How the points are linked:
φ: Ziz->Vas, Dip->Rep, Gov->Siv, Lub->Mip, Bak->Rom, Nul->Duk, Lat->Mos, Sar->Nur, Nis->Sel, Kud->Tak, Mab->Fer, Lib->Vub, Vam->Fil, Kam->Kom, Las->Tuz, Pek->Kam, Tas->Ked, Pog->Lub, Sim->Mam, Kom->Rif, Gev->Fir, Fos->Nem, Zav->Gub, Tol->Zak, Nub->Gom, Zat->Gol, Fir->Nim, Gol->Vak, Lan->Dof, Fav->Zat, Nur->Lan, Nup->Bot, Zez->Nev, Vif->Pez, Gam->Deg, Sef->Ruz, Nem->Ret, Tuv->Bam, Tiz->Pek, Tid->Tol, Buf->Maf, Puf->Zez, Tep->Nel, Sol->Vif, Nen->Naf, Rit->Las, Rep->Geg, Kob->Vul, Gav->Zos, Tun->Tas, Raf->Nub, Lav->Ped, Suz->Nup, Pez->Tiz, Gom->Pir, Niv->Gen, Vof->Kat, Deg->Til, Vup->Daz, Bot->Vem, Pir->Tek, Mos->Sas, Lop->Sef, Dof->Dat, Rur->Lib, Vub->Pog, Rif->Dus, Rof->Nis, Dit->Fuf, Ruz->Fav, Fud->Kud, Tak->Saz, Bov->Vof, Vak->Vav, Vep->Dud, Riv->Zop, Rel->Tep, Pab->Tun, Ket->Bif, Bam->Vam, Vot->Rit, Daz->Fud, Geg->Piv, Vas->Sol, Vom->Gez, Mip->Biz, Tek->Bil, Dus->Lat, Kiz->Puf, Fim->Rof, Gab->Rem, Gup->Gav, Ves->Vut, Ker->Bug, Zak->Sim, Noz->Mak, Maf->Ker, Kug->Puz, Saz->Lop, Dud->Kog, Sig->Vup, Sel->Meb, Ror->Rur, Res->Zav, Gat->Gev, Gud->Ket, Gez->Niv, Vav->Zis, Dat->Suz, Mak->Dip, Biz->Gam, Tuz->Nen, Tib->Zap, Naf->Fot, Rom->Tib, Nev->Vep, Bif->Gat, Gen->Muf, Tev->Vom, Siv->Gud, Zop->Ziz, Ped->Kug, Fer->Raf, Rab->Ror, Mam->Noz, Til->Gal, Fuf->Vot, Bug->Nov, Vut->Rel, Gal->Fim, Kup->Gov, Nel->Vin, Dis->Res, Bub->Nul, Ton->Lav, Fot->Kob, Kog->Ves, Zis->Buf, Meb->Mab, Ret->Sar, Fil->Bov, Sas->Kiz, Puz->Sig, Pid->Bak, Nim->Gup, Raz->Ton, Rem->Fos, Gub->Rab, Vul->Raz, Kip->Tuv, Kat->Mib, Nov->Kup, Vin->Kip, Bil->Dit, Zap->Tev, Zos->Pab, Vem->Tid, Piv->Pid, Duk->Riv, Ked->Bub, Muf->Dis
α: Ziz->Zop, Dip->Mak, Gov->Kup, Lub->Pog, Bak->Pid, Nul->Bub, Lat->Dus, Sar->Ret, Nis->Rof, Kud->Fud, Mab->Meb, Lib->Rur, Vam->Bam, Kam->Pek, Las->Rit, Pek->Tiz, Tas->Tun, Pog->Vub, Sim->Zak, Kom->Kam, Gev->Gat, Fos->Rem, Zav->Res, Tol->Tid, Nub->Raf, Zat->Fav, Fir->Gev, Gol->Zat, Lan->Nur, Fav->Ruz, Nur->Sar, Nup->Suz, Zez->Puf, Vif->Sol, Gam->Biz, Sef->Lop, Nem->Fos, Tuv->Kip, Tiz->Pez, Tid->Vem, Buf->Zis, Puf->Kiz, Tep->Rel, Sol->Vas, Nen->Tuz, Rit->Vot, Rep->Dip, Kob->Fot, Gav->Gup, Tun->Pab, Raf->Fer, Lav->Ton, Suz->Dat, Pez->Vif, Gom->Nub, Niv->Gez, Vof->Bov, Deg->Gam, Vup->Sig, Bot->Nup, Pir->Gom, Mos->Lat, Lop->Saz, Dof->Lan, Rur->Ror, Vub->Lib, Rif->Kom, Rof->Fim, Dit->Bil, Ruz->Sef, Fud->Daz, Tak->Kud, Bov->Fil, Vak->Gol, Vep->Nev, Riv->Duk, Rel->Vut, Pab->Zos, Ket->Gud, Bam->Tuv, Vot->Fuf, Daz->Vup, Geg->Rep, Vas->Ziz, Mib->Kat, Vom->Tev, Mip->Lub, Tek->Pir, Dus->Rif, Kiz->Sas, Fim->Gal, Gup->Nim, Ves->Kog, Ker->Maf, Zak->Tol, Noz->Mam, Maf->Buf, Kug->Ped, Saz->Tak, Dud->Vep, Sig->Puz, Sel->Nis, Ror->Rab, Res->Dis, Gat->Bif, Gud->Siv, Gez->Vom, Vav->Vak, Dat->Dof, Mak->Noz, Biz->Mip, Tuz->Las, Tib->Rom, Naf->Nen, Rom->Bak, Nev->Zez, Bif->Ket, Gen->Niv, Tev->Zap, Siv->Gov, Zop->Riv, Ped->Lav, Fer->Mab, Rab->Gub, Mam->Sim, Til->Deg, Fuf->Dit, Bug->Ker, Vut->Ves, Gal->Til, Kup->Nov, Nel->Tep, Dis->Muf, Bub->Ked, Ton->Raz, Fot->Naf, Kog->Dud, Zis->Vav, Meb->Sel, Ret->Nem, Fil->Vam, Sas->Mos, Puz->Kug, Pid->Piv, Nim->Fir, Raz->Vul, Rem->Gab, Gub->Zav, Vul->Kob, Kip->Vin, Kat->Vof, Nov->Bug, Vin->Nel, Bil->Tek, Zap->Tib, Zos->Gav, Vem->Bot, Piv->Geg, Duk->Nul, Ked->Tas, Muf->Gen
σ: Ziz->Duk, Dip->Mam, Gov->Bug, Lub->Lib, Bak->Geg, Nul->Tas, Lat->Kom, Sar->Fos, Nis->Gal, Kud->Vup, Mab->Nis, Lib->Rab, Vam->Kip, Kam->Pez, Las->Fuf, Pek->Vif, Tas->Zos, Pog->Rur, Sim->Tid, Kom->Tiz, Gev->Ket, Zav->Muf, Tol->Bot, Nub->Mab, Zat->Sef, Fir->Bif, Gol->Ruz, Lan->Ret, Fav->Lop, Nur->Nem, Nup->Dof, Zez->Sas, Vif->Ziz, Gam->Lub, Sef->Tak, Nem->Gab, Tuv->Nel, Tiz->Sol, Tid->Nup, Buf->Vak, Puf->Mos, Tep->Ves, Sol->Zop, Nen->Rit, Rit->Dit, Rep->Noz, Kob->Nen, Gav->Fir, Tun->Gav, Raf->Meb, Lav->Vul, Suz->Lan, Pez->Vas, Gom->Fer, Niv->Tev, Vof->Vam, Deg->Mip, Vup->Kug, Bot->Dat, Pir->Raf, Mos->Rif, Lop->Kud, Dof->Sar, Rur->Gub, Vub->Ror, Rif->Pek, Rof->Til, Dit->Pir, Ruz->Saz, Fud->Sig, Tak->Daz, Bov->Bam, Vak->Fav, Vep->Puf, Riv->Bub, Rel->Kog, Pab->Gup, Ket->Gov, Bam->Vin, Vot->Bil, Daz->Puz, Geg->Mak, Vas->Riv, Mib->Bov, Vom->Tib, Mip->Vub, Tek->Nub, Dus->Kam, Kiz->Lat, Fim->Deg, Gup->Gev, Ves->Vep, Ker->Zis, Zak->Vem, Noz->Zak, Maf->Vav, Kug->Ton, Saz->Fud, Dud->Zez, Sig->Ped, Sel->Fim, Ror->Zav, Res->Gen, Gat->Gud, Gud->Kup, Gez->Zap, Vav->Zat, Dat->Nur, Mak->Sim, Biz->Pog, Tuz->Vot, Tib->Pid, Naf->Las, Rom->Piv, Nev->Kiz, Bif->Siv, Gen->Vom, Tev->Rom, Siv->Nov, Zop->Nul, Ped->Raz, Fer->Sel, Rab->Res, Mam->Tol, Til->Biz, Fuf->Tek, Bug->Buf, Vut->Dud, Gal->Gam, Kup->Ker, Nel->Vut, Dis->Niv, Bub->Tun, Ton->Kob, Fot->Tuz, Kog->Nev, Zis->Gol, Meb->Rof, Ret->Rem, Fil->Tuv, Sas->Dus, Puz->Lav, Pid->Rep, Nim->Gat, Raz->Fot, Gub->Dis, Vul->Naf, Kip->Tep, Kat->Fil, Nov->Maf, Vin->Rel, Bil->Gom, Zap->Bak, Zos->Nim, Vem->Suz, Piv->Dip, Duk->Ked, Ked->Pab, Muf->Gez
ξ: Ziz->Kom, Dip->Zap, Gov->Nim, Lub->Rof, Bak->Gen, Nul->Pez, Lat->Dud, Sar->Vem, Nis->Pir, Kud->Gol, Mab->Dit, Lib->Til, Kam->Puf, Las->Ton, Pek->Kiz, Tas->Vas, Pog->Fim, Sim->Pid, Kom->Zez, Gev->Tas, Fos->Suz, Zav->Lub, Tol->Geg, Nub->Rit, Zat->Bug, Fir->Ked, Gol->Nov, Lan->Tol, Fav->Ker, Nur->Tid, Nup->Noz, Zez->Tep, Vif->Lat, Gam->Meb, Sef->Buf, Nem->Nup, Tiz->Sas, Tid->Rep, Buf->Gud, Puf->Rel, Tep->Bov, Sol->Dus, Nen->Ped, Rit->Raz, Rep->Tev, Kob->Sig, Gav->Duk, Tun->Ziz, Raf->Vot, Lav->Kud, Suz->Mam, Pez->Mos, Gom->Las, Niv->Ror, Deg->Mab, Vup->Ruz, Bot->Mak, Pir->Tuz, Mos->Kog, Lop->Zis, Dof->Zak, Rur->Deg, Vub->Gal, Rif->Nev, Rof->Gom, Dit->Fot, Ruz->Maf, Fud->Zat, Tak->Vak, Vak->Kup, Vep->Vin, Riv->Pek, Rel->Fil, Pab->Zop, Ket->Zos, Vot->Vul, Daz->Fav, Geg->Vom, Vas->Rif, Vom->Gub, Mip->Nis, Tek->Nen, Dus->Vep, Kiz->Vut, Fim->Nub, Gab->Dof, Gup->Nul, Ves->Bam, Ker->Bif, Zak->Piv, Noz->Rom, Maf->Ket, Kug->Saz, Saz->Vav, Dud->Kip, Sig->Sef, Sel->Tek, Ror->Gam, Res->Pog, Gat->Tun, Gud->Gav, Gez->Rab, Vav->Gov, Dat->Sim, Mak->Tib, Biz->Sel, Tuz->Lav, Tib->Dis, Naf->Kug, Rom->Muf, Nev->Nel, Bif->Pab, Gen->Rur, Tev->Zav, Siv->Gup, Zop->Kam, Ped->Tak, Fer->Fuf, Rab->Biz, Mam->Bak, Til->Fer, Fuf->Kob, Bug->Gat, Vut->Vam, Gal->Raf, Kup->Fir, Nel->Vof, Dis->Vub, Bub->Vif, Ton->Fud, Fot->Puz, Kog->Tuv, Zis->Siv, Meb->Bil, Ret->Bot, Sas->Ves, Puz->Lop, Pid->Niv, Nim->Bub, Raz->Daz, Rem->Dat, Gub->Mip, Vul->Vup, Kip->Mib, Nov->Gev, Vin->Kat, Bil->Naf, Zap->Res, Zos->Riv, Vem->Dip, Piv->Gez, Duk->Tiz, Ked->Sol, Muf->Lib
ω: Ziz->Pez, Dip->Pid, Gov->Bif, Lub->Deg, Bak->Tev, Nul->Ziz, Lat->Puf, Sar->Dat, Nis->Fer, Kud->Sef, Mab->Gom, Lib->Mip, Vam->Kat, Kam->Lat, Las->Fot, Pek->Dus, Tas->Duk, Pog->Gam, Sim->Dip, Kom->Mos, Gev->Gav, Fos->Nur, Zav->Rur, Tol->Noz, Nub->Bil, Zat->Zis, Fir->Zos, Gol->Buf, Lan->Nup, Fav->Vav, Nur->Suz, Nup->Tol, Zez->Kog, Vif->Kam, Gam->Fim, Sef->Gol, Nem->Lan, Tuv->Bov, Tiz->Rif, Tid->Mam, Buf->Nov, Puf->Dud, Tep->Tuv, Sol->Pek, Nen->Vul, Rit->Naf, Rep->Bak, Kob->Lav, Gav->Tas, Tun->Nul, Raf->Tek, Lav->Sig, Suz->Tid, Pez->Kom, Gom->Dit, Niv->Res, Deg->Rof, Vup->Tak, Bot->Zak, Pir->Fuf, Mos->Zez, Lop->Zat, Dof->Bot, Rur->Lub, Vub->Biz, Rif->Sas, Rof->Mab, Dit->Las, Ruz->Vak, Fud->Lop, Tak->Ruz, Vak->Maf, Vep->Vut, Riv->Sol, Rel->Kip, Pab->Bub, Ket->Fir, Bam->Vof, Vot->Nen, Daz->Saz, Geg->Rom, Vas->Tiz, Vom->Muf, Mip->Til, Tek->Vot, Dus->Kiz, Kiz->Vep, Fim->Meb, Gab->Ret, Gup->Tun, Ves->Nel, Ker->Gov, Zak->Mak, Noz->Geg, Maf->Kup, Kug->Daz, Saz->Fav, Dud->Rel, Sig->Kud, Sel->Raf, Ror->Pog, Res->Ror, Gat->Gup, Gud->Gev, Gez->Dis, Vav->Ker, Dat->Vem, Mak->Piv, Biz->Gal, Tuz->Kob, Tib->Gez, Naf->Raz, Rom->Vom, Nev->Ves, Bif->Nim, Gen->Zav, Tev->Gen, Siv->Gat, Zop->Vif, Ped->Vup, Fer->Pir, Rab->Vub, Mam->Rep, Til->Nis, Fuf->Tuz, Bug->Siv, Vut->Vin, Gal->Sel, Kup->Ket, Nel->Bam, Dis->Rab, Bub->Zop, Ton->Puz, Fot->Ton, Kog->Tep, Zis->Bug, Meb->Nub, Ret->Dof, Fil->Mib, Sas->Nev, Puz->Fud, Pid->Zap, Nim->Pab, Raz->Kug, Rem->Sar, Gub->Lib, Vul->Ped, Kip->Fil, Nov->Gud, Vin->Vam, Bil->Rit, Zap->Niv, Zos->Ked, Vem->Sim, Piv->Tib, Duk->Vas, Ked->Riv, Muf->Gub

In the rows, zero is written as 518.

The rows follow the links: the fewer symbols apart two points are, the more alike their rows tend to be.

Some points and rows for them; each showing differs a little:
Pek: 468 633 394 749 725 336 237 154 371 801 400 497 638 735 449 301 540 841 567 342 433 149 292 602 396 529 224 547 456 493 323 583 668 393 503 304 251 428 503 130 449 650 377 938
Zat: 481 643 447 594 495 306 421 256 483 818 226 438 646 812 332 525 660 751 488 573 633 434 554 557 299 643 23 532 427 533 299 660 656 385 526 80 442 467 571 41 302 434 280 802
Sig: 509 596 527 404 294 359 633 455 587 708 201 412 604 762 288 709 708 581 416 774 765 733 764 507 301 698 51 513 420 570 361 668 594 428 552 51 642 527 608 163 244 261 287 566
Nev: 462 624 401 767 754 352 209 149 363 787 441 507 643 722 483 272 524 839 580 308 414 126 270 606 428 511 263 550 463 477 330 568 667 408 506 350 243 421 497 163 485 679 400 939
Piv: 571 399 638 303 348 715 780 868 648 221 672 555 388 261 616 692 467 205 478 655 554 835 689 439 652 473 872 486 593 546 727 434 356 650 531 791 743 601 523 948 615 421 682 108
Gab: 562 390 619 350 411 726 732 848 624 204 727 571 381 244 634 646 433 220 501 586 502 772 632 440 690 445 928 493 598 525 744 402 353 651 521 858 706 592 501 978 661 484 719 131
Daz: 500 608 507 443 331 342 582 400 563 739 202 420 609 777 292 675 705 633 438 734 743 673 717 514 300 690 24 519 423 559 341 666 613 414 541 44 591 507 597 126 244 292 276 623
Bub: 464 636 401 733 686 325 252 163 389 814 369 483 640 778 429 343 566 840 555 382 482 189 327 589 375 551 175 558 448 493 306 604 672 384 509 253 279 432 516 102 421 618 355 929
Bif: 474 635 412 690 631 310 298 175 417 832 318 466 650 789 393 389 599 825 534 445 522 254 398 589 346 590 114 540 436 505 298 622 688 384 516 179 323 431 528 63 375 557 324 904
Vut: 461 624 389 779 765 353 205 156 356 782 446 513 639 712 489 264 512 829 578 296 405 111 249 595 428 508 291 553 474 482 340 568 667 408 496 365 232 422 493 177 496 691 409 933
Gov: 470 651 417 677 607 302 319 187 426 830 300 461 656 799 373 413 614 811 530 473 541 285 425 582 335 593 91 539 433 502 298 637 682 380 519 165 350 440 538 56 361 525 310 884
Vup: 502 603 511 424 309 351 609 424 579 728 190 416 603 779 288 690 709 612 434 764 759 694 732 514 306 684 33 515 420 565 345 665 604 419 541 45 620 514 599 143 242 283 279 597
Tuv: 461 618 394 785 779 363 198 159 357 767 463 521 629 692 502 260 512 838 588 283 391 101 237 606 444 499 317 552 473 476 340 554 667 414 502 393 216 412 484 184 510 704 412 938
Mos: 466 628 396 763 740 345 215 156 365 800 423 501 638 727 474 288 531 839 577 317 423 131 274 588 408 524 248 556 466 481 323 587 667 400 505 324 244 419 499 145 468 665 390 944
Vul: 536 531 585 282 182 464 778 653 667 539 274 431 527 624 341 827 689 395 399 868 801 924 875 455 370 680 223 493 452 585 471 625 506 500 552 184 784 581 602 389 288 204 380 332
Pez: 468 636 400 757 718 326 234 161 372 805 391 495 654 752 456 314 545 837 571 345 447 153 296 598 392 534 216 547 456 492 320 592 674 393 511 301 256 414 498 128 448 649 369 932
Fot: 549 513 607 256 173 500 823 699 686 494 312 444 499 584 354 839 670 360 393 875 800 959 895 454 397 661 290 491 480 581 516 603 483 521 545 239 810 590 605 454 317 204 400 279
Zop: 473 633 396 738 708 322 239 165 377 814 367 492 653 752 442 329 566 840 566 361 462 174 320 594 387 546 188 543 450 495 313 597 673 391 499 272 265 424 510 106 443 627 364 934
Maf: 473 644 423 640 561 304 356 203 445 833 270 458 650 804 365 453 633 796 509 512 573 350 468 580 313 613 59 541 417 519 292 648 677 381 513 124 376 447 550 51 334 500 297 865
Vav: 480 652 429 615 531 304 387 229 458 823 249 433 653 814 346 485 644 779 500 542 606 384 506 567 317 625 32 538 424 522 285 650 679 379 526 100 408 456 557 48 314 462 280 838
Pid: 566 396 638 310 345 715 780 869 652 219 669 551 381 265 607 697 471 199 479 653 553 834 696 437 656 481 861 487 585 541 729 430 353 646 526 787 745 607 521 938 617 425 680 112
Zap: 571 396 648 292 335 714 788 874 647 226 661 542 387 275 596 706 472 197 477 664 575 848 708 435 653 481 852 487 587 545 730 433 363 640 524 772 763 603 523 931 603 404 671 104
Sel: 566 427 648 245 235 654 852 866 695 282 537 507 407 367 517 806 552 217 430 776 675 955 829 425 567 553 673 482 549 563 676 492 382 617 535 597 834 612 562 804 496 296 589 98
Vub: 565 416 641 272 287 688 827 871 669 244 603 528 390 309 565 747 512 202 461 725 617 909 770 429 623 520 771 481 574 552 702 463 368 638 532 694 795 610 546 881 555 363 633 97
Mak: 568 395 630 324 366 719 769 871 638 212 684 554 385 262 611 686 455 201 487 641 540 821 679 442 668 475 879 481 589 540 728 426 360 645 528 803 743 599 521 949 629 437 691 115
Kom: 464 627 397 752 738 331 221 152 370 798 407 495 639 740 461 297 548 835 572 331 434 148 288 604 408 536 230 554 457 485 319 585 672 398 501 320 249 426 502 140 467 653 379 935
Lub: 572 408 635 265 283 684 831 874 672 247 594 524 397 316 555 751 513 193 446 735 622 916 776 437 619 522 763 484 572 545 703 470 363 631 539 684 801 618 536 875 548 355 635 91
Naf: 551 502 619 255 165 519 826 723 697 478 318 441 490 560 366 847 666 333 398 872 781 972 892 440 417 648 319 492 482 583 528 595 470 527 549 270 817 594 603 494 319 206 413 257
Nem: 567 394 623 345 404 727 736 861 623 210 716 577 387 240 636 644 430 214 495 600 509 777 638 460 684 446 923 496 595 529 738 408 358 654 516 854 713 604 510 970 666 476 705 124
Geg: 566 405 633 313 349 721 781 868 646 218 686 539 379 269 611 684 464 202 479 649 558 833 693 441 671 471 871 486 594 542 731 433 344 645 528 791 747 605 525 940 618 429 688 107
Gup: 464 644 412 709 661 311 273 168 396 818 344 472 646 778 415 360 579 824 552 404 500 224 359 590 357 573 138 540 453 499 298 612 679 379 516 221 296 427 526 81 397 586 332 916
Vof: 467 613 391 789 792 364 187 161 347 768 481 520 630 691 502 256 505 832 596 279 375 92 226 612 447 493 323 556 479 468 344 554 660 413 498 407 220 426 493 201 528 710 428 945
Gud: 472 651 412 680 624 313 312 183 421 831 305 469 652 796 395 402 601 814 534 453 530 282 411 586 346 587 95 542 436 509 298 628 677 377 511 172 335 441 542 67 369 548 323 891

Each walk starts at a row. The symbols on each line, taken left to right, move it on to the next point.
Each answer is a row, close to the row of the point it stands for.
new walk
529 567 561 321 225 424 728 569 641 613 228 412 558 695 312 788 700 482 407 843 802 852 849 478 340 683 133 497 446 585 427 642 541 464 549 115 730 549 607 283 258 222 336 424
σ α ξ σ ξ ω σ α
490 632 483 499 385 323 522 338 540 780 194 428 629 799 306 625 689 684 459 680 706 578 650 532 291 673 7 527 421 549 317 674 647 404 537 45 540 489 586 76 256 354 268 701
φ ω φ φ ω
476 640 424 635 549 301 361 217 444 829 260 457 657 816 349 461 644 795 507 519 591 357 485 577 316 622 52 537 420 519 286 643 670 377 523 115 382 452 546 48 333 489 285 849
new walk
472 644 407 687 619 306 295 178 418 829 309 470 651 792 393 395 600 821 539 449 532 265 408 590 338 590 118 550 441 508 299 629 676 383 515 171 329 444 532 66 376 553 321 898
ω σ σ ξ σ α
472 645 406 697 638 307 293 177 419 826 324 467 649 791 401 379 599 825 538 435 519 247 392 588 351 584 122 551 431 503 298 632 674 382 514 193 317 438 526 65 387 565 330 908
φ σ σ ξ α σ α φ ω
465 646 409 707 661 314 281 173 403 827 339 473 653 783 410 370 584 832 541 410 502 226 372 591 355 577 140 555 433 497 299 621 681 382 501 212 305 436 513 78 388 586 338 914
new walk
539 525 594 265 187 487 804 673 677 519 297 434 516 606 347 829 681 374 407 875 790 950 888 448 386 664 255 490 472 576 493 613 492 517 551 210 804 575 607 419 302 205 383 305
ω ω α φ ξ σ ξ ξ
469 647 419 664 606 313 327 193 430 833 293 458 645 806 381 419 622 809 523 473 553 312 433 583 324 597 76 546 437 512 292 625 681 380 516 156 361 436 538 49 348 527 307 882
ω ω φ α α α ω σ
475 636 411 705 647 316 290 171 408 821 327 467 655 786 403 380 598 819 540 429 522 241 379 590 353 586 124 548 439 501 303 626 679 374 514 198 319 437 522 67 385 572 319 909
new walk
537 541 575 285 183 458 775 626 658 567 255 418 534 647 326 813 691 429 402 858 797 913 869 466 371 677 201 498 461 581 463 632 522 486 545 159 776 572 609 353 279 205 365 358
φ σ φ α ω α φ ξ ω α
485 633 473 539 431 315 484 305 511 794 210 424 634 817 314 574 678 714 467 643 679 519 617 548 293 669 12 526 420 534 303 665 647 393 529 48 500 476 580 60 273 377 270 746
α ω ξ α φ φ α σ
478 641 431 621 556 302 373 214 460 838 252 453 655 808 350 470 644 777 500 530 593 366 498 569 318 618 54 543 416 516 290 652 667 385 519 104 395 450 554 42 315 475 299 842
new walk
492 638 460 557 463 308 451 274 498 811 223 434 635 817 328 545 664 737 472 616 655 476 575 551 294 659 15 530 421 539 295 660 660 386 530 64 465 472 567 55 288 411 281 780
σ σ α α α σ ω φ ξ
481 636 455 576 483 307 438 261 483 805 227 434 648 817 330 526 670 748 485 592 647 457 559 558 302 649 15 543 414 535 297 660 661 379 528 76 457 470 567 39 287 421 281 796
φ α ξ φ ξ ξ φ σ
474 636 403 720 668 313 267 163 387 819 350 478 656 778 425 358 583 835 553 400 492 219 356 594 364 558 156 541 446 504 300 605 674 383 507 224 292 430 510 85 404 591 344 928
new walk
487 635 447 595 510 308 405 243 476 817 241 438 650 820 335 510 661 766 496 570 633 426 533 557 309 637 28 538 417 533 295 658 666 387 519 85 430 455 567 44 299 443 287 816
φ σ φ α ω φ ω
478 645 421 667 573 306 337 196 436 830 275 453 657 806 370 432 632 797 518 487 565 325 452 574 320 610 70 539 427 515 291 639 670 379 522 136 365 448 544 37 341 512 305 868
α α ω ω ω α φ σ α ω
475 644 407 705 657 314 281 176 402 828 331 470 652 786 407 367 589 822 542 416 504 238 380 586 358 579 128 551 440 502 287 623 676 383 509 205 311 434 530 70 394 580 332 908
new walk
495 633 465 553 444 309 468 285 504 800 215 433 639 816 312 562 668 725 475 629 667 500 600 544 286 664 7 530 415 538 297 667 653 391 525 59 488 480 578 60 274 387 282 756
α α ω ω φ ω σ σ
479 640 443 607 517 306 399 239 465 825 248 441 655 819 344 494 652 775 490 558 616 396 519 565 307 629 39 539 423 524 293 655 674 376 528 95 415 461 566 37 311 459 284 830
ξ α φ α φ φ σ φ
473 647 423 659 587 305 335 190 435 831 286 455 664 803 370 435 614 803 525 487 563 305 445 574 329 600 77 539 416 509 293 633 679 384 521 145 365 449 537 48 348 520 308 876
